Each row has a name. Each question is about the rows just above it. Places in a row count from 1.

Q741: |   88 |  -32 |  -22 |  -13 |    5 |    8 | -113 |   21 |   97 |
Q510: |  46 |  -1 | -22 | -55 |  74 | -13 | -91 |  17 |  55 |
Q28: |  34 |  12 | -56 | -49 |  68 |  16 | -69 | -35 |  21 |
Q330: |  28 |   3 | -34 |   2 | -19 |  28 | -34 | -44 |   3 |
Q184: | -66 |  29 |   5 |  -2 |  -1 |  -4 |  61 | -28 | -81 |
Q31: | -43 |  59 | -75 | -42 |  79 |  45 |  38 | -95 | -79 |
Q838: | -62 |  41 | -24 | -12 |  49 |  10 |  83 | -54 | -81 |
Q672: |  -9 |  10 |  -1 | -45 |  69 | -22 | -30 |  24 |   7 |
Q878: | -29 |  34 | -57 | -30 |  51 |  23 |  18 | -75 | -61 |
key -> tag
| 24 | -> Q896
| -70 | -> Q10
| -35 | -> Q50
| -34 | -> Q730
| 25 | -> Q241
| -69 | -> Q250
The tag of Q28, keyed by place 8:
Q50
Whose row is |  28 |   3 | -34 |   2 | -19 |  28 | -34 | -44 |   3 |?
Q330
Which row holds | -29 |  34 | -57 | -30 |  51 |  23 |  18 | -75 | -61 |?
Q878
Whose row is | -66 |  29 |   5 |  -2 |  -1 |  -4 |  61 | -28 | -81 |?
Q184

Q200: |  98 |  55 | -62 |  50 |  60 |  -8 |
Q350: |  84 |  36 |  54 | 114 | -56 |  59 |
Q590: |  62 |  11 |  61 |  78 | -62 |  51 |
Q355: | -72 | -10 | -61 | -81 |  62 | -56 |
Q783: |  95 |  -6 | -62 | -45 |  90 | -44 |
key -> tag
| -44 | -> Q627
| -45 | -> Q62
| 95 | -> Q879
| -6 | -> Q784
| -72 | -> Q11
| 96 | -> Q101
Look up the entry of Q783 at place 1 in the table:
Q879
Which row holds |  98 |  55 | -62 |  50 |  60 |  -8 |?
Q200
The row with |  62 |  11 |  61 |  78 | -62 |  51 | is
Q590

Q613: | -10 |   6 | 109 |  24 |  10 |  89 |  10 |  -8 |  96 |   2 |   0 |  -8 |  76 | -16 |  89 | -41 |  -3 |  48 |  14 |  22 |  17 |  22 |  14 |   9 |  84 |   9 |   7 |   4 |  77 | -13 | -19 |   0 |  15 |  67 |  63 |  51 |   2 |   4 | -48 |  42 |  94 |  16 | -41 |  13 | -10 |   8 |  29 | -26 | -13 |  12 |  84 | 106 |  25 | -15 |  49 |  22 |
Q984: |  56 | -24 |  25 | -18 | -39 |  21 |  39 |  23 |  49 | -39 |  69 | -26 |  52 |   4 |  54 | -38 |  73 |  -4 |  -1 |  36 | -24 |  55 |  31 | -25 |  37 |  65 |  79 |  59 |  32 |  61 | -38 |  72 |  73 |   1 |  -2 |  14 |  75 |  69 | -11 |  16 |  50 |  61 | -17 |  21 |  28 |  70 |  48 | -26 |  66 |  24 |  16 |  30 |  64 | -31 |  -4 |  36 |
Q994: |  62 | -56 |  14 | -48 | -59 |  32 |  60 |  51 |  43 | -81 |  87 | -69 |  55 |  31 |  37 | -29 |  83 | -36 | -38 |  65 | -65 |  73 |  28 | -64 |  47 |  88 |  96 |  73 |  42 |  79 | -80 |  88 |  99 | -18 |  21 |  19 |  87 |  87 |  38 |  46 |  42 |  79 |  13 |  29 |  36 |  95 |  77 | -40 |  79 |  40 |  28 |  24 |  93 | -69 |  11 |  50 |
Q890: | -17 | -49 |  -3 | -21 | -19 |  -1 |   1 |   9 |  -5 | -75 | -26 | -83 | -16 |  20 | -20 | -10 | -23 | -47 | -61 | -20 | -45 |  -7 | -15 | -56 |  -1 | -14 | -22 |  -8 |  -6 | -40 | -89 | -15 | -18 | -28 |  -1 |   4 | -20 | -43 |   8 |   5 |  -3 | -44 |  12 |   8 | -26 | -21 |  -1 | -68 | -27 | -19 |   2 |  -4 | -10 | -85 |  -1 |   3 |
Q90: | -64 | -53 |  21 | -53 | -49 |  37 | -66 | -40 |  49 | -60 | -61 | -56 |  41 |  28 |  47 | -18 | -66 | -24 | -26 | -10 | -40 | -76 | -73 | -47 |  45 | -72 | -62 | -72 |  28 | -59 | -67 | -67 | -63 |  -7 |  33 |  23 | -68 | -47 |  22 |  40 |  50 | -20 |  14 | -50 | -63 | -60 | -74 | -50 | -70 |  -6 |  35 |  32 | -71 | -58 |  20 | -71 |
Q79: | -50 |  14 |  36 |   6 |  20 |  33 | -64 | -47 |  38 |  30 | -67 |  28 |  22 |   9 |  35 |   8 | -74 |  14 |  22 |  -8 |  22 | -89 | -56 |  22 |  32 | -86 | -87 | -75 |  27 | -62 |  31 | -84 | -87 |  13 |  25 |  19 | -85 | -63 |  -8 |  20 |  39 | -38 |  -1 | -40 | -51 | -77 | -88 |  14 | -72 |   3 |  30 |  37 | -99 |  27 |   9 | -66 |
tags:
| -22 | -> Q476
| -44 | -> Q744
| 79 | -> Q848
| -43 | -> Q315
| 12 | -> Q577
| -21 | -> Q289
The tag of Q890, keyed by place 42:
Q744
The row with | -10 |   6 | 109 |  24 |  10 |  89 |  10 |  -8 |  96 |   2 |   0 |  -8 |  76 | -16 |  89 | -41 |  -3 |  48 |  14 |  22 |  17 |  22 |  14 |   9 |  84 |   9 |   7 |   4 |  77 | -13 | -19 |   0 |  15 |  67 |  63 |  51 |   2 |   4 | -48 |  42 |  94 |  16 | -41 |  13 | -10 |   8 |  29 | -26 | -13 |  12 |  84 | 106 |  25 | -15 |  49 |  22 | is
Q613
Whose row is | -17 | -49 |  -3 | -21 | -19 |  -1 |   1 |   9 |  -5 | -75 | -26 | -83 | -16 |  20 | -20 | -10 | -23 | -47 | -61 | -20 | -45 |  -7 | -15 | -56 |  -1 | -14 | -22 |  -8 |  -6 | -40 | -89 | -15 | -18 | -28 |  -1 |   4 | -20 | -43 |   8 |   5 |  -3 | -44 |  12 |   8 | -26 | -21 |  -1 | -68 | -27 | -19 |   2 |  -4 | -10 | -85 |  -1 |   3 |?
Q890
The row with | -50 |  14 |  36 |   6 |  20 |  33 | -64 | -47 |  38 |  30 | -67 |  28 |  22 |   9 |  35 |   8 | -74 |  14 |  22 |  -8 |  22 | -89 | -56 |  22 |  32 | -86 | -87 | -75 |  27 | -62 |  31 | -84 | -87 |  13 |  25 |  19 | -85 | -63 |  -8 |  20 |  39 | -38 |  -1 | -40 | -51 | -77 | -88 |  14 | -72 |   3 |  30 |  37 | -99 |  27 |   9 | -66 | is
Q79

